Below are the code and all the weights of a small trained network. Each question names an input and a target symbol and asks about switching units off, where a switched-off unit gives its printed mean instead of its output.

import numpy as np


def w(rows, s, z=0):
    codes = np.array(rows[::2]) - 128.0
    scale = np.full(codes.shape[1], s)
    scale[-1] = z or s
    return codes * scale


def f(y):
    return np.maximum(y, 0)


def softmax(a):
    e = np.exp(a - a.max(-1, keepdims=True))
    return e / e.sum(-1, keepdims=True)


def log_softmax(a):
    a = a - a.max(-1, keepdims=True)
    return a - np.log(np.exp(a).sum(-1, keepdims=True))


def net(x, mask):
    ids = ['βδεζλπτω'.index(c) for c in x.split()]
    T = len(ids)
    res = E[ids] + P[:T]
    u = 0
    for l in range(3):
        r = res
        for j in range(3):
            rows = slice(2 * j, 2 * j + 2)
            q, k, v = (r @ M[l][rows].T for M in (Q, K, V))
            z = softmax(np.where(np.tri(T) > 0, q @ k.T / 2**0.5, -1e9)) @ v
            o = O[l][rows]
            res = res + np.where(mask[u + j], z, o[:, -1]) @ o[:, :-1]
        u += 3
        y = f(res @ A[l][:, :-1].T + A[l][:, -1])
        res = res + np.where(mask[u : u + 4], y, B[l][:, -1]) @ B[l][:, :-1]
        u += 4
    return log_softmax(res[-1] @ U[:, :-1].T + U[:, -1])


Q, K, V, O, A, B = {}, {}, {}, {}, {}, {}
E = w([
[173,31,137,177,251,136],'β',
[92,232,126,191,122,124],'δ',
[154,238,81,135,55,91],'ε',
[197,246,144,112,73,206],'ζ',
[26,125,89,151,47,154],'λ',
[24,166,86,124,141,112],'π',
[99,151,122,79,61,182],'τ',
[96,208,215,124,93,122],'ω',
],0.017)
P = w([
[230,46,154,142,24,4],'0',
[90,145,123,204,135,214],'1',
[112,169,92,164,144,224],'2',
[110,171,76,145,152,238],'3',
[107,184,68,125,167,235],'4',
[103,183,61,123,173,246],'5',
[97,194,51,110,177,242],'6',
[91,191,47,109,192,243],'7',
[85,192,42,117,197,254],'8',
[63,185,38,125,198,240],'9',
],0.0068)
Q[0] = w([
[48,21,118,95,30,180],'L0H0',
[123,11,254,67,64,86],'L0H0',
[11,117,27,38,163,220],'L0H1',
[143,150,107,153,90,40],'L0H1',
[243,107,182,116,145,252],'L0H2',
[101,202,5,182,152,221],'L0H2',
],0.0064)
K[0] = w([
[63,105,94,79,108,156],'L0H0',
[72,184,153,91,88,147],'L0H0',
[171,98,96,143,171,115],'L0H1',
[120,136,108,162,114,110],'L0H1',
[101,139,167,75,1,144],'L0H2',
[205,124,144,110,136,148],'L0H2',
],0.012)
V[0] = w([
[64,46,11,74,122,137],'L0H0',
[56,204,42,178,77,42],'L0H0',
[219,127,2,137,85,71],'L0H1',
[26,251,47,112,57,167],'L0H1',
[176,83,160,26,123,108],'L0H2',
[136,97,103,139,234,135],'L0H2',
],0.0072)
O[0] = w([
[254,237,189,137,134,89,104],'L0H0',
[151,76,226,2,147,225,135],'L0H0',
[167,153,66,51,117,205,163],'L0H1',
[143,101,204,237,127,130,252],'L0H1',
[110,130,14,146,109,16,51],'L0H2',
[68,148,146,111,152,72,50],'L0H2',
],0.0072,0.0046)
A[0] = w([
[58,220,36,119,166,154,254],'L0N0',
[72,105,178,254,181,86,82],'L0N1',
[225,98,168,240,48,56,120],'L0N2',
[118,17,193,136,159,70,74],'L0N3',
],0.0052,0.0057)
B[0] = w([
[101,129,179,151,105,242,253],'L0N0',
[200,136,150,71,171,253,157],'L0N1',
[190,140,163,137,13,142,151],'L0N2',
[136,90,26,76,187,84,129],'L0N3',
],0.006,0.011)
Q[1] = w([
[168,71,180,77,157,47],'L1H0',
[184,2,150,144,96,163],'L1H0',
[60,152,123,65,96,18],'L1H1',
[96,169,62,88,121,211],'L1H1',
[123,121,115,85,74,50],'L1H2',
[205,106,144,146,176,124],'L1H2',
],0.0096)
K[1] = w([
[80,247,158,113,87,125],'L1H0',
[166,106,142,76,99,78],'L1H0',
[118,191,175,72,103,166],'L1H1',
[179,116,142,89,108,38],'L1H1',
[114,147,140,148,134,171],'L1H2',
[95,108,155,138,102,139],'L1H2',
],0.013)
V[1] = w([
[11,144,254,172,206,126],'L1H0',
[204,144,97,82,206,103],'L1H0',
[62,156,79,204,136,116],'L1H1',
[105,211,109,146,105,201],'L1H1',
[89,120,100,95,65,49],'L1H2',
[121,77,205,146,49,136],'L1H2',
],0.0081)
O[1] = w([
[103,121,47,180,45,255,1],'L1H0',
[33,209,228,5,32,99,119],'L1H0',
[164,175,79,172,137,100,60],'L1H1',
[205,38,66,29,164,127,162],'L1H1',
[104,205,174,207,115,155,82],'L1H2',
[23,85,139,193,41,77,203],'L1H2',
],0.0073,0.011)
A[1] = w([
[122,157,119,115,182,59,2],'L1N0',
[176,106,171,85,159,54,17],'L1N1',
[145,75,109,164,254,106,158],'L1N2',
[181,57,168,154,156,182,105],'L1N3',
],0.0083,0.0057)
B[1] = w([
[65,105,96,179,124,69,143],'L1N0',
[118,109,105,133,254,230,182],'L1N1',
[234,212,136,46,165,109,194],'L1N2',
[87,108,49,99,98,46,254],'L1N3',
],0.0088,0.011)
Q[2] = w([
[150,83,146,140,2,115],'L2H0',
[113,79,172,114,64,79],'L2H0',
[248,83,157,68,171,207],'L2H1',
[195,131,161,151,92,204],'L2H1',
[126,106,97,147,185,172],'L2H2',
[176,163,201,88,163,227],'L2H2',
],0.0087)
K[2] = w([
[97,229,179,141,131,98],'L2H0',
[94,208,100,75,130,101],'L2H0',
[178,116,122,70,126,118],'L2H1',
[182,112,102,175,158,9],'L2H1',
[131,14,169,103,170,190],'L2H2',
[182,147,113,125,255,152],'L2H2',
],0.0082)
V[2] = w([
[110,5,98,204,199,129],'L2H0',
[140,168,254,193,124,46],'L2H0',
[128,104,233,77,124,214],'L2H1',
[53,157,198,154,113,162],'L2H1',
[184,90,154,125,59,14],'L2H2',
[154,172,184,111,56,193],'L2H2',
],0.0079)
O[2] = w([
[1,175,135,122,181,141,215],'L2H0',
[167,127,169,138,132,207,39],'L2H0',
[153,86,164,113,57,56,163],'L2H1',
[94,71,92,152,87,146,70],'L2H1',
[117,67,133,113,198,198,166],'L2H2',
[165,61,96,151,144,9,2],'L2H2',
],0.0073,0.01)
A[2] = w([
[171,130,222,31,151,5,43],'L2N0',
[166,139,160,63,145,150,254],'L2N1',
[216,234,77,173,168,157,121],'L2N2',
[227,254,92,88,87,168,57],'L2N3',
],0.0071,0.0079)
B[2] = w([
[112,182,53,116,55,243,222],'L2N0',
[211,215,177,167,125,59,251],'L2N1',
[174,95,79,165,53,122,227],'L2N2',
[62,1,113,104,160,152,241],'L2N3',
],0.0087,0.016)
U = w([
[132,79,136,163,31,40,254],'β',
[98,111,144,65,38,168,47],'δ',
[36,75,31,74,127,104,57],'ε',
[162,122,46,116,190,122,210],'ζ',
[112,8,158,45,201,224,116],'λ',
[60,164,105,236,111,186,93],'π',
[160,51,88,142,94,252,27],'τ',
[164,131,253,203,135,155,224],'ω',
],0.0057,0.0081)

Each question gives the input, a string of symbols that net reads in full, and the target symbol t.
The units are the heads (2 rows each of Q, K, V and O) and the neurons (one row each of A and B). Each row of codes is followed by its name. A weight is (code - 128) times the scale printed after its matrix; where a second scale follows, it is the last column's (O, A, B and U).
mask holds one flag per unit, layer by layer, with each layer's heads first. A switched-off unit (its flag False) gives its mean, the last column of its rows in O or B, instead of its output. The means were averaged over made-up inputs and are rounded, as every weight is.
A unit's drop is (log p(t) with every unit on - log p(t) with that unit switched off) / (log p(t) with every unit on - log p(t) with every unit switched off).
The circuit of an input: a set's keep is (log p(t) with only the set's units on - log p(t) with every unit switched off) / (log p(t) with every unit on - log p(t) with every unit switched off). Starting from the 12 units with the biggest drops (on a tie, the unit counted first), units are removed one at a time, each time the one whose removal leaves the highest keep (on an exact tie, the one counted first), for as long as the keep stays at least 0.8.
circuit, biggest first: the units of the circuit, biggest drop first
k most important neurons: the k neurons with the biggest drops, biggest first
top k neurons in layer l: the k neurons of layer l with the biggest drops, biggest first
drop of u: that unit's drop, to one decimal
input ε ε λ ε τ ε δ β ζ, target τ: most important neuron	L2N3
input δ τ δ, target ε: circuit, biggest first	L0H0; L1H0; L2H0; L1N3
input δ β ε π, target ε: circuit, biggest first	L2H0; L0H1
input ζ λ ε ω π ω λ λ τ ε, target ζ: circuit, biggest first	L1H0; L1H1; L1N2; L2H1
input δ ε δ ω ω τ, target ε: circuit, biggest first	L1H0; L0H0; L2H0; L1N3
input β π ω δ, target π: 3 most important neurons	L1N0; L0N0; L0N1
input δ ε ω δ ω λ ε λ λ δ, target ε: circuit, biggest first	L1H0; L0H0; L2H0; L1N3
input ω ω τ λ ε, target π: circuit, biggest first	L1H0; L0H1; L2H0
input β λ ε ζ δ, target π: 4 most important neurons	L0N0; L1N0; L1N1; L1N3
input π ε ω, target β: circuit, biggest first	L0H0; L2H2; L1H0; L2H1
input β ζ β λ, target τ: 3 most important neurons	L2N2; L2N3; L0N0
input τ π β π ε, target β: 2 most important neurons	L1N1; L0N0
input λ δ λ ω ζ ζ λ π, target λ: top 2 neurons in layer 0	L0N2; L0N0
input ω τ τ ω ε ζ β, target ζ: top neuron in layer 1	L1N2
input β λ λ δ ε ω τ, target λ: 3 most important neurons	L2N3; L0N0; L1N0
input ε ω ζ, target δ: 2 most important neurons	L2N0; L1N1
input β δ β ω ε, target τ: 3 most important neurons	L0N0; L1N3; L2N3
input β ω δ ω ω ε ω, target ω: top 2 neurons in layer 2	L2N0; L2N1
input τ ω τ β ζ β, target ω: 2 most important neurons	L1N3; L0N1
input τ ε ε ζ, target ω: most important neuron	L0N0
input τ β β π δ, target ω: top 3 neurons in layer 2	L2N0; L2N3; L2N2
input ε ω ζ ε β, target ζ: 2 most important neurons	L1N2; L1N1
input λ ε δ λ λ, target λ: top 2 neurons in layer 0	L0N2; L0N0
input λ λ ε δ ζ λ τ ε ζ, target λ: 2 most important neurons	L1N3; L0N2
input τ ε ω, target ω: 2 most important neurons	L2N3; L0N0
input δ ω β β π ε, target ε: 2 most important neurons	L2N1; L1N3
input β ζ ε ζ π β δ π, target τ: top neuron in layer 1	L1N1
input β π λ λ τ, target λ: 2 most important neurons	L2N3; L0N0
input ζ ε ε ζ β ζ ζ, target τ: top 3 neurons in layer 1	L1N3; L1N2; L1N1
input ζ π ε ε, target ζ: drop of L1N2	0.1
